Here is a tiny trained network, its code and every weight. The questions are about switching its units off for an input and a class, where a switched-off unit gives its printed mean instead of its output.

import numpy as np


def w(rows, s, z=0):
    codes = np.array(rows[::2]) - 128.0
    scale = np.full(codes.shape[1], s)
    scale[-1] = z or s
    return codes * scale


def f(y):
    return np.maximum(y, 0)


def log_softmax(a):
    a = a - a.max(-1, keepdims=True)
    return a - np.log(np.exp(a).sum(-1, keepdims=True))


def net(x, mask):
    res = np.array(x, float).reshape(1, 5) / 4 @ E
    y = f(res @ A[0][:, :-1].T + A[0][:, -1])
    res = res + np.where(mask, y, B[0][:, -1]) @ B[0][:, :-1]
    return log_softmax(res[-1] @ U[:, :-1].T + U[:, -1])


A, B = {}, {}
E = w([
[131,126,124,128],'x0',
[129,126,127,129],'x1',
[212,203,107,188],'x2',
[182,70,244,121],'x3',
[84,85,138,248],'x4',
],0.015)
A[0] = w([
[210,130,103,101,130],'N1',
[45,110,72,96,196],'N2',
[75,105,149,232,169],'N3',
[216,151,182,164,55],'N4',
[151,180,136,36,254],'N5',
[150,200,103,96,87],'N6',
[116,125,103,225,160],'N7',
[159,126,113,184,133],'N8',
[43,134,71,103,193],'N9',
[129,34,167,92,125],'N10',
[247,108,171,150,77],'N11',
[163,102,137,82,154],'N12',
[58,66,146,167,110],'N13',
[115,17,155,67,200],'N14',
[154,164,173,123,166],'N15',
[132,186,66,151,177],'N16',
[140,208,67,159,131],'N17',
[119,69,198,114,157],'N18',
[46,130,110,79,184],'N19',
[98,126,89,147,133],'N20',
[177,160,151,170,120],'N21',
[84,46,175,200,115],'N22',
[74,90,73,98,187],'N23',
[173,188,37,136,198],'N24',
[166,190,142,159,153],'N25',
[99,131,70,165,130],'N26',
[96,125,125,114,157],'N27',
[206,141,152,162,87],'N28',
],0.015,0.0073)
B[0] = w([
[178,124,120,146,182],'N1',
[174,49,89,105,223],'N2',
[65,109,100,179,251],'N3',
[137,55,74,123,206],'N4',
[245,178,123,116,239],'N5',
[158,162,107,164,180],'N6',
[66,121,111,137,228],'N7',
[73,129,98,116,185],'N8',
[167,52,70,146,222],'N9',
[133,192,190,137,219],'N10',
[179,76,94,129,221],'N11',
[160,126,155,109,181],'N12',
[137,146,117,195,216],'N13',
[196,164,172,135,252],'N14',
[181,108,112,122,178],'N15',
[97,178,107,139,207],'N16',
[100,190,127,148,210],'N17',
[159,147,175,163,224],'N18',
[177,90,119,106,212],'N19',
[92,103,126,125,172],'N20',
[95,99,93,115,191],'N21',
[131,165,98,230,245],'N22',
[173,82,119,141,206],'N23',
[123,197,85,139,228],'N24',
[102,130,71,135,195],'N25',
[81,126,109,110,190],'N26',
[145,97,129,125,161],'N27',
[125,78,63,115,193],'N28',
],0.012,0.018)
U = w([
[179,66,66,22,243],'0',
[131,225,115,181,210],'1',
[89,1,90,151,124],'2',
[6,162,93,98,3],'3',
[166,170,223,58,38],'4',
],0.0099,0.0024)

Each question gives the input, the list of numbers given to net, and the class t.
The units are the neurons (one row each of A and B). Each row of codes is followed by its name. A weight is (code - 128) times the scale printed after its matrix; where a second scale follows, it is the last column's (A, B and U).
mask holds one flag per neuron, in row order. A switched-off neuron (its flag False) gives its mean, the last column of its row in B, instead of its output. The means were averaged over made-up inputs and are rounded, as every weight is.
A unit's drop is (log p(t) with every unit on - log p(t) with that unit switched off) / (log p(t) with every unit on - log p(t) with every unit switched off).
most important unit: the unit with the biggest drop
top k neurons: the k neurons with the biggest drops, biggest first
drop when u is switched off: that unit's drop, to one decimal
input [5,7,6,4,1], class 2: most important unit	N5
input [6,0,7,1,5], class 2: top 4 neurons	N4, N11, N28, N10
input [-8,-7,-3,1,4], class 1: top 2 neurons	N22, N4
input [-6,-2,0,-8,-5], class 0: top 4 neurons	N2, N9, N22, N19
input [-8,5,0,-8,4], class 2: top 2 neurons	N9, N2
input [-8,-8,-1,-7,0], class 0: top 2 neurons	N3, N22
input [-7,5,6,1,5], class 2: drop when N4 is switched off	0.3
input [-2,0,-7,3,2], class 1: drop when N22 is switched off	0.2
input [4,-7,5,8,0], class 0: drop when N3 is switched off	0.2
input [-5,5,0,6,6], class 1: drop when N10 is switched off	0.3
